Below is a small trained network, with its code and all its weights. Each question gives an input and a class and asks what happens when units are switched off, that is, made to give their printed mean instead of their output.

import numpy as np


def w(rows, s, z=0):
    codes = np.array(rows[::2]) - 128.0
    scale = np.full(codes.shape[1], s)
    scale[-1] = z or s
    return codes * scale


def f(y):
    return np.maximum(y, 0)


def log_softmax(a):
    a = a - a.max(-1, keepdims=True)
    return a - np.log(np.exp(a).sum(-1, keepdims=True))


def net(x, mask):
    res = np.array(x, float).reshape(1, 8) / 4 @ E
    y = f(res @ A[0][:, :-1].T + A[0][:, -1])
    res = res + np.where(mask, y, B[0][:, -1]) @ B[0][:, :-1]
    return log_softmax(res[-1] @ U[:, :-1].T + U[:, -1])


A, B = {}, {}
E = w([
[133,132,126,133,135,114,139],'x0',
[165,129,123,133,148,139,147],'x1',
[60,148,36,108,123,167,254],'x2',
[115,97,139,144,122,97,146],'x3',
[29,183,200,166,238,199,135],'x4',
[119,90,140,124,113,154,121],'x5',
[139,132,126,140,138,107,145],'x6',
[90,39,40,195,195,114,48],'x7',
],0.0066)
A[0] = w([
[91,139,165,143,177,155,153,142],'neuron 0',
[124,126,116,153,114,135,152,68],'neuron 1',
[107,117,116,156,167,125,122,142],'neuron 2',
[162,126,166,150,137,110,71,1],'neuron 3',
[101,133,96,125,115,134,158,17],'neuron 4',
[147,153,132,163,145,131,128,85],'neuron 5',
[172,113,87,123,94,121,120,109],'neuron 6',
[103,132,134,135,144,147,148,146],'neuron 7',
[159,105,76,92,75,114,131,171],'neuron 8',
[200,137,249,139,158,88,8,26],'neuron 9',
[155,134,176,141,123,121,81,34],'neuron 10',
[121,140,162,100,107,131,154,93],'neuron 11',
[103,110,128,92,96,124,115,181],'neuron 12',
[132,144,184,75,115,130,166,114],'neuron 13',
[40,143,213,135,254,175,149,180],'neuron 14',
[141,171,204,66,90,124,171,114],'neuron 15',
[154,93,112,139,158,156,108,34],'neuron 16',
[114,145,177,126,180,119,106,96],'neuron 17',
[84,135,61,105,128,152,193,22],'neuron 18',
[111,83,59,132,196,116,79,66],'neuron 19',
[147,151,163,122,112,120,127,87],'neuron 20',
[96,82,39,171,225,131,65,117],'neuron 21',
[190,103,65,130,29,108,116,217],'neuron 22',
[185,109,47,103,35,96,123,185],'neuron 23',
[173,132,117,140,99,103,100,116],'neuron 24',
[98,147,182,163,155,150,128,146],'neuron 25',
[49,145,6,106,112,177,245,8],'neuron 26',
[141,173,225,88,63,134,188,90],'neuron 27',
[111,94,84,147,159,126,98,66],'neuron 28',
[128,93,46,104,150,84,80,153],'neuron 29',
[89,132,182,137,189,138,150,218],'neuron 30',
[139,170,217,97,81,135,181,89],'neuron 31',
[107,122,149,157,122,162,132,215],'neuron 32',
],0.0087,0.00094)
B[0] = w([
[136,152,150,97,116,119,124,178],'neuron 0',
[123,113,133,119,127,134,121,141],'neuron 1',
[121,146,129,134,110,141,129,155],'neuron 2',
[113,77,117,122,144,120,130,178],'neuron 3',
[140,92,129,120,137,129,122,155],'neuron 4',
[117,123,137,115,115,131,122,141],'neuron 5',
[118,152,156,117,122,117,129,182],'neuron 6',
[132,132,143,123,128,110,118,152],'neuron 7',
[134,169,149,106,137,107,127,204],'neuron 8',
[109,4,97,99,154,103,116,254],'neuron 9',
[120,84,117,122,143,113,131,173],'neuron 10',
[123,143,111,150,133,134,131,164],'neuron 11',
[146,146,127,126,146,122,145,151],'neuron 12',
[124,141,112,167,122,141,129,185],'neuron 13',
[156,208,169,70,118,92,135,238],'neuron 14',
[121,144,99,185,125,151,138,214],'neuron 15',
[113,128,115,144,115,126,132,152],'neuron 16',
[126,133,143,106,133,113,126,171],'neuron 17',
[118,55,129,121,141,113,111,190],'neuron 18',
[131,143,117,185,117,163,139,189],'neuron 19',
[111,121,128,143,122,143,124,159],'neuron 20',
[132,161,104,198,105,171,154,216],'neuron 21',
[127,195,158,88,133,109,135,240],'neuron 22',
[138,184,176,82,125,119,117,247],'neuron 23',
[128,123,141,97,133,128,129,174],'neuron 24',
[139,145,147,98,113,121,130,177],'neuron 25',
[119,2,114,110,154,98,95,244],'neuron 26',
[125,151,99,187,123,175,135,228],'neuron 27',
[130,148,104,149,130,159,137,168],'neuron 28',
[137,163,126,156,114,162,145,195],'neuron 29',
[134,169,138,93,119,117,118,186],'neuron 30',
[131,140,105,181,113,160,135,214],'neuron 31',
[133,143,131,119,129,108,140,152],'neuron 32',
],0.022,0.008)
U = w([
[175,184,225,58,124,92,122,254],'0',
[149,139,87,241,104,199,144,76],'1',
[130,1,121,99,188,87,92,44],'2',
],0.0096,0.0008)

Each question gives the input, the list of numbers given to net, and the class t.
The units are the neurons (one row each of A and B). Each row of codes is followed by its name. A weight is (code - 128) times the scale printed after its matrix; where a second scale follows, it is the last column's (A, B and U).
mask holds one flag per neuron, in row order. A switched-off neuron (its flag False) gives its mean, the last column of its row in B, instead of its output. The means were averaged over made-up inputs and are rounded, as every weight is.
A unit's drop is (log p(t) with every unit on - log p(t) with that unit switched off) / (log p(t) with every unit on - log p(t) with every unit switched off).
unit that matters most: the unit with the biggest drop
k most important neurons: the k neurons with the biggest drops, biggest first
drop when u is switched off: that unit's drop, to one decimal
input [-8,-3,-7,-8,4,-1,2,-1], class 2: unit that matters most	neuron 9
input [-3,-5,1,-2,6,5,7,6], class 0: 2 most important neurons	(neuron 14; neuron 27)
input [-7,5,8,7,6,2,8,-7], class 2: 2 most important neurons	(neuron 26; neuron 18)
input [0,2,3,5,7,-3,-1,-8], class 1: 2 most important neurons	(neuron 27; neuron 31)
input [-8,0,8,0,-8,8,1,7], class 0: 2 most important neurons	(neuron 23; neuron 22)
input [-1,-6,5,5,-4,-6,0,-2], class 2: 2 most important neurons	(neuron 26; neuron 14)
input [7,-8,7,-6,5,-1,7,1], class 2: 2 most important neurons	(neuron 26; neuron 18)
input [-7,-1,8,0,-6,-5,-6,-7], class 2: 3 most important neurons	(neuron 26; neuron 18; neuron 21)
input [4,5,7,0,6,-2,0,4], class 2: 3 most important neurons	(neuron 26; neuron 18; neuron 23)
input [-5,3,8,2,4,8,8,-8], class 1: 3 most important neurons	(neuron 27; neuron 31; neuron 9)
input [0,-1,-5,4,-2,-2,-1,5], class 1: 4 most important neurons	(neuron 26; neuron 21; neuron 19; neuron 29)
input [-7,2,-6,-4,2,-4,-2,6], class 1: drop when neuron 18 is switched off	0.2
input [-3,0,8,5,3,0,-2,4], class 2: drop when neuron 26 is switched off	1.6
input [-3,7,0,1,8,-1,-7,6], class 0: unit that matters most	neuron 14
input [0,2,4,8,8,-5,7,2], class 0: drop when neuron 14 is switched off	0.1
